Below is a small trained network, with its code and all its weights. Each question gives an input and a class and asks what happens when units are switched off, that is, made to give their printed mean instead of their output.

import numpy as np


def w(rows, s, z=0):
    codes = np.array(rows[::2]) - 128.0
    scale = np.full(codes.shape[1], s)
    scale[-1] = z or s
    return codes * scale


def f(y):
    return y / 2 * (1 + np.tanh(0.7978845608 * (y + 0.044715 * y**3)))


def log_softmax(a):
    a = a - a.max(-1, keepdims=True)
    return a - np.log(np.exp(a).sum(-1, keepdims=True))


def net(x, mask):
    res = np.array(x, float).reshape(1, 7) / 4 @ E
    y = f(res @ A[0][:, :-1].T + A[0][:, -1])
    res = res + np.where(mask, y, B[0][:, -1]) @ B[0][:, :-1]
    return log_softmax(res[-1] @ U[:, :-1].T + U[:, -1])


A, B = {}, {}
E = w([
[162,107,124,156,147,2,164,178],'x0',
[131,129,128,128,130,125,130,127],'x1',
[81,73,149,124,213,96,92,66],'x2',
[128,128,126,129,130,125,129,130],'x3',
[115,250,125,93,150,65,55,149],'x4',
[100,117,114,10,153,146,182,176],'x5',
[51,162,115,155,94,100,183,100],'x6',
],0.0095)
A[0] = w([
[92,105,113,112,193,92,116,84,60],'N0',
[48,158,100,160,64,95,204,97,95],'N1',
[125,47,122,150,112,173,189,110,31],'N2',
[166,131,162,221,113,144,84,102,25],'N3',
[95,99,136,128,185,116,121,101,81],'N4',
[64,72,133,105,189,100,123,82,57],'N5',
[217,121,136,117,165,180,86,154,104],'N6',
[102,131,118,41,170,132,185,179,1],'N7',
[108,92,126,31,145,158,159,165,112],'N8',
[148,52,138,156,114,142,171,132,121],'N9',
[182,84,122,150,146,2,184,190,41],'N10',
[245,85,149,98,145,131,84,167,72],'N11',
[168,148,87,112,51,150,174,178,57],'N12',
[170,166,93,133,60,133,153,169,75],'N13',
],0.009,0.006)
B[0] = w([
[191,137,232,178,149,163,90,198,167],'N0',
[22,60,100,122,231,129,159,190,202],'N1',
[99,237,146,45,116,60,22,173,202],'N2',
[125,84,37,207,33,56,149,75,190],'N3',
[204,129,170,169,141,161,124,152,161],'N4',
[209,129,210,189,138,191,137,185,190],'N5',
[17,113,112,131,165,132,160,147,205],'N6',
[158,108,54,247,11,29,67,81,180],'N7',
[142,104,55,224,40,73,118,75,223],'N8',
[148,233,132,52,165,42,53,156,214],'N9',
[60,121,156,47,11,255,91,47,254],'N10',
[17,85,82,136,241,121,175,186,210],'N11',
[190,99,246,194,158,178,122,149,199],'N12',
[222,118,209,167,189,145,97,176,194],'N13',
],0.0076,0.0066)
U = w([
[151,87,77,211,71,68,132,104,103],'0',
[206,110,206,171,152,172,137,179,95],'1',
[122,231,128,64,145,56,56,181,90],'2',
[137,116,118,107,136,134,156,117,255],'3',
[52,73,101,133,181,142,175,175,96],'4',
[98,107,138,77,61,247,110,72,109],'5',
],0.012,0.017)

Each question gives the input, the list of numbers given to net, and the class t.
The units are the neurons (one row each of A and B). Each row of codes is followed by its name. A weight is (code - 128) times the scale printed after its matrix; where a second scale follows, it is the last column's (A, B and U).
mask holds one flag per neuron, in row order. A switched-off neuron (its flag False) gives its mean, the last column of its row in B, instead of its output. The means were averaged over made-up inputs and are rounded, as every weight is.
A unit's drop is (log p(t) with every unit on - log p(t) with that unit switched off) / (log p(t) with every unit on - log p(t) with every unit switched off).
The circuit of an input: a set's keep is (log p(t) with only the set's units on - log p(t) with every unit switched off) / (log p(t) with every unit on - log p(t) with every unit switched off). Starting from the 12 units with the biggest drops (on a tie, the unit counted first), units are removed one at a time, each time the one whose removal leaves the highest keep (on an exact tie, the one counted first), for as long as the keep stays at least 0.8.
units of the circuit, in order: the units of the circuit, biggest drop first
unit that matters most: the unit with the biggest drop
top k neurons: the k neurons with the biggest drops, biggest first
drop of u: that unit's drop, to one decimal
input [-7,4,1,1,7,6,-8], class 4: units of the circuit, in order -> [N6, N11]
input [8,-4,8,-7,-1,-4,-5], class 1: unit that matters most -> N0
input [-1,-6,2,3,0,3,-2], class 0: top 3 neurons -> [N10, N8, N1]
input [6,3,-3,2,-8,3,-7], class 2: top 2 neurons -> [N9, N2]
input [0,-1,7,-3,2,-3,7], class 1: top 2 neurons -> [N5, N0]
input [-7,4,-7,-7,-4,5,0], class 1: top 3 neurons -> [N12, N10, N13]
input [8,5,8,-7,-5,-7,-1], class 1: top 3 neurons -> [N5, N0, N4]
input [-1,-5,-6,-4,-7,1,4], class 2: top 2 neurons -> [N2, N9]
input [-5,6,7,4,-8,-3,-2], class 2: units of the circuit, in order -> [N2, N9]
input [6,6,-5,-2,-8,8,8], class 0: top 3 neurons -> [N7, N8, N12]
input [-4,5,-5,4,-5,-2,3], class 1: units of the circuit, in order -> [N12, N10]
input [-4,4,-3,6,1,-8,-3], class 0: top 2 neurons -> [N3, N10]
input [-2,6,3,-5,4,1,6], class 4: units of the circuit, in order -> [N1, N9]
input [0,-6,3,2,6,-7,-2], class 0: top neuron -> [N3]
input [-3,-7,6,2,7,-7,4], class 0: top 4 neurons -> [N3, N9, N2, N10]
input [-7,-1,7,7,-5,-4,5], class 1: units of the circuit, in order -> [N5, N10]
input [6,-3,6,3,6,3,8], class 4: top 2 neurons -> [N1, N9]
input [-7,-4,3,0,8,8,2], class 0: units of the circuit, in order -> [N7, N8]
input [-7,-2,2,-8,5,5,5], class 3: units of the circuit, in order -> [N10, N2]
input [-4,2,0,2,-6,7,-7], class 0: units of the circuit, in order -> [N8]
input [5,2,8,3,0,-5,2], class 1: drop of N5 -> 0.1
input [3,-7,6,5,-6,-3,-7], class 4: drop of N13 -> 0.3
